Below is a small trained network, with its code and all its weights. Each question gives an input and a class and asks what happens when units are switched off, that is, made to give their printed mean instead of their output.

import numpy as np


def w(rows, s, z=0):
    codes = np.array(rows[::2]) - 128.0
    scale = np.full(codes.shape[1], s)
    scale[-1] = z or s
    return codes * scale


def norm(h):
    return h / np.sqrt((h * h).mean(-1, keepdims=True) + 1e-5)


def f(y):
    return y / 2 * (1 + np.tanh(0.7978845608 * (y + 0.044715 * y**3)))


def log_softmax(a):
    a = a - a.max(-1, keepdims=True)
    return a - np.log(np.exp(a).sum(-1, keepdims=True))


def net(x, mask):
    res = np.array(x, float).reshape(1, 7) / 4 @ E
    u = 0
    for l in range(3):
        y = f(norm(res) @ A[l][:, :-1].T + A[l][:, -1])
        res = res + np.where(mask[u : u + 6], y, B[l][:, -1]) @ B[l][:, :-1]
        u += 6
    return log_softmax(norm(res)[-1] @ U[:, :-1].T + U[:, -1])


A, B = {}, {}
E = w([
[128,126,129,127,128,133],'x0',
[135,136,125,125,130,126],'x1',
[161,129,124,181,208,190],'x2',
[90,112,147,52,214,81],'x3',
[91,191,151,200,134,75],'x4',
[126,139,126,122,129,133],'x5',
[170,114,255,100,99,117],'x6',
],0.008)
A[0] = w([
[80,102,94,90,22,51,23],'L0N0',
[53,201,152,201,109,50,1],'L0N1',
[145,34,61,8,80,209,4],'L0N2',
[144,189,72,141,1,178,57],'L0N3',
[106,160,100,55,34,67,15],'L0N4',
[105,108,30,66,158,64,148],'L0N5',
],0.0095,0.0041)
B[0] = w([
[137,170,151,142,186,215,218],'L0N0',
[207,147,110,167,184,38,202],'L0N1',
[222,195,128,172,186,7,254],'L0N2',
[110,37,118,154,85,143,235],'L0N3',
[158,135,155,149,191,206,202],'L0N4',
[52,91,74,101,120,128,246],'L0N5',
],0.016,0.0048)
A[1] = w([
[86,112,147,74,191,92,35],'L1N0',
[73,128,163,58,160,95,56],'L1N1',
[135,139,137,162,225,237,42],'L1N2',
[99,40,146,115,96,108,122],'L1N3',
[173,143,177,119,141,116,3],'L1N4',
[141,169,251,50,64,111,61],'L1N5',
],0.015,0.0018)
B[1] = w([
[159,128,192,133,51,135,195],'L1N0',
[163,86,183,127,22,139,173],'L1N1',
[139,173,183,31,136,206,254],'L1N2',
[132,58,168,115,182,100,144],'L1N3',
[122,105,63,101,162,135,189],'L1N4',
[8,105,17,163,185,137,190],'L1N5',
],0.014,0.0092)
A[2] = w([
[130,190,116,132,96,82,38],'L2N0',
[133,154,154,156,169,65,83],'L2N1',
[67,142,5,124,70,150,12],'L2N2',
[87,215,190,190,143,95,5],'L2N3',
[125,94,179,104,65,75,92],'L2N4',
[147,121,135,178,37,171,43],'L2N5',
],0.015,0.0024)
B[2] = w([
[142,42,74,78,151,129,160],'L2N0',
[211,57,106,156,166,134,254],'L2N1',
[10,108,128,216,239,187,233],'L2N2',
[242,160,98,52,112,51,160],'L2N3',
[151,105,109,202,36,167,214],'L2N4',
[105,145,173,40,20,57,192],'L2N5',
],0.012,0.004)
U = w([
[239,179,92,168,177,24,85],'0',
[131,116,141,126,135,151,254],'1',
[147,220,173,76,145,234,73],'2',
[3,89,71,165,187,136,65],'3',
[141,107,141,133,118,126,189],'4',
[131,71,197,136,2,107,54],'5',
[150,114,137,144,145,140,159],'6',
],0.007,0.0063)

Each question gives the input, the list of numbers given to net, and the class t.
The units are the neurons (one row each of A and B). Each row of codes is followed by its name. A weight is (code - 128) times the scale printed after its matrix; where a second scale follows, it is the last column's (A, B and U).
mask holds one flag per neuron, layer by layer. A switched-off neuron (its flag False) gives its mean, the last column of its row in B, instead of its output. The means were averaged over made-up inputs and are rounded, as every weight is.
A unit's drop is (log p(t) with every unit on - log p(t) with that unit switched off) / (log p(t) with every unit on - log p(t) with every unit switched off).
The circuit of an input: a set's keep is (log p(t) with only the set's units on - log p(t) with every unit switched off) / (log p(t) with every unit on - log p(t) with every unit switched off). Starting from the 12 units with the biggest drops (on a tie, the unit counted first), units are removed one at a time, each time the one whose removal leaves the highest keep (on an exact tie, the one counted first), for as long as the keep stays at least 0.8.
circuit, biggest first: the units of the circuit, biggest drop first
unit that matters most: the unit with the biggest drop
k most important neurons: the k neurons with the biggest drops, biggest first
k most important neurons of layer l: the k neurons of layer l with the biggest drops, biggest first
input [8,6,-2,8,-6,3,1], class 5: unit that matters most : L0N5
input [3,-3,-6,4,-5,-4,-5], class 2: 4 most important neurons of layer 0 : [L0N0 L0N4 L0N1 L0N5]
input [-3,-7,-8,-4,1,-4,5], class 2: 3 most important neurons : [L0N0 L0N4 L1N2]
input [-3,7,8,-3,-8,4,-6], class 0: 2 most important neurons : [L0N2 L0N0]
input [5,-6,7,-2,-8,-6,7], class 0: 2 most important neurons : [L0N2 L0N0]
input [6,6,2,-7,4,-2,-8], class 3: 4 most important neurons : [L2N2 L1N0 L1N1 L0N2]
input [-1,-1,-7,-5,3,5,-6], class 2: 4 most important neurons : [L0N0 L0N4 L1N2 L1N5]
input [8,4,-5,8,-1,1,6], class 5: 3 most important neurons : [L1N1 L1N0 L0N2]
input [-7,-3,-3,-7,4,-4,7], class 3: 4 most important neurons of layer 1 : [L1N5 L1N0 L1N1 L1N2]
input [0,8,4,-5,-2,-6,-8], class 3: circuit, biggest first : [L0N0 L2N2]
input [0,1,4,-6,-2,4,5], class 5: circuit, biggest first : [L0N0 L2N5]
input [-7,7,-8,-3,2,4,7], class 2: 3 most important neurons : [L0N4 L0N0 L1N2]
input [-6,-4,-7,6,8,4,2], class 0: 2 most important neurons : [L0N1 L2N3]
input [4,3,5,3,6,5,6], class 0: 2 most important neurons of layer 2 : [L2N2 L2N3]
input [-3,-6,4,7,-2,-6,5], class 5: unit that matters most : L1N1
input [-1,-3,-4,8,1,0,-5], class 5: circuit, biggest first : [L1N1 L1N0]
input [-5,-7,6,-7,-6,7,8], class 3: 3 most important neurons : [L1N5 L0N4 L0N0]
input [-2,2,-5,-5,2,-4,5], class 2: circuit, biggest first : [L0N0 L0N4 L1N2]
input [4,4,-7,-6,6,0,4], class 2: 3 most important neurons : [L0N0 L0N4 L0N2]
input [-2,-2,-7,7,8,8,5], class 0: unit that matters most : L0N1
input [-5,5,3,1,7,3,8], class 3: circuit, biggest first : [L1N5 L0N2]
input [-3,0,-4,8,6,3,8], class 3: 3 most important neurons of layer 0 : [L0N2 L0N5 L0N3]
input [-5,-2,-7,8,6,-6,6], class 5: 3 most important neurons : [L1N1 L1N0 L0N2]
input [-5,0,5,-7,-4,0,2], class 5: 2 most important neurons of layer 0 : [L0N0 L0N4]
input [-3,2,5,-1,0,5,6], class 3: 3 most important neurons : [L1N5 L0N0 L0N4]
input [-4,-4,-3,-6,-6,-6,-8], class 3: 2 most important neurons of layer 1 : [L1N0 L1N1]
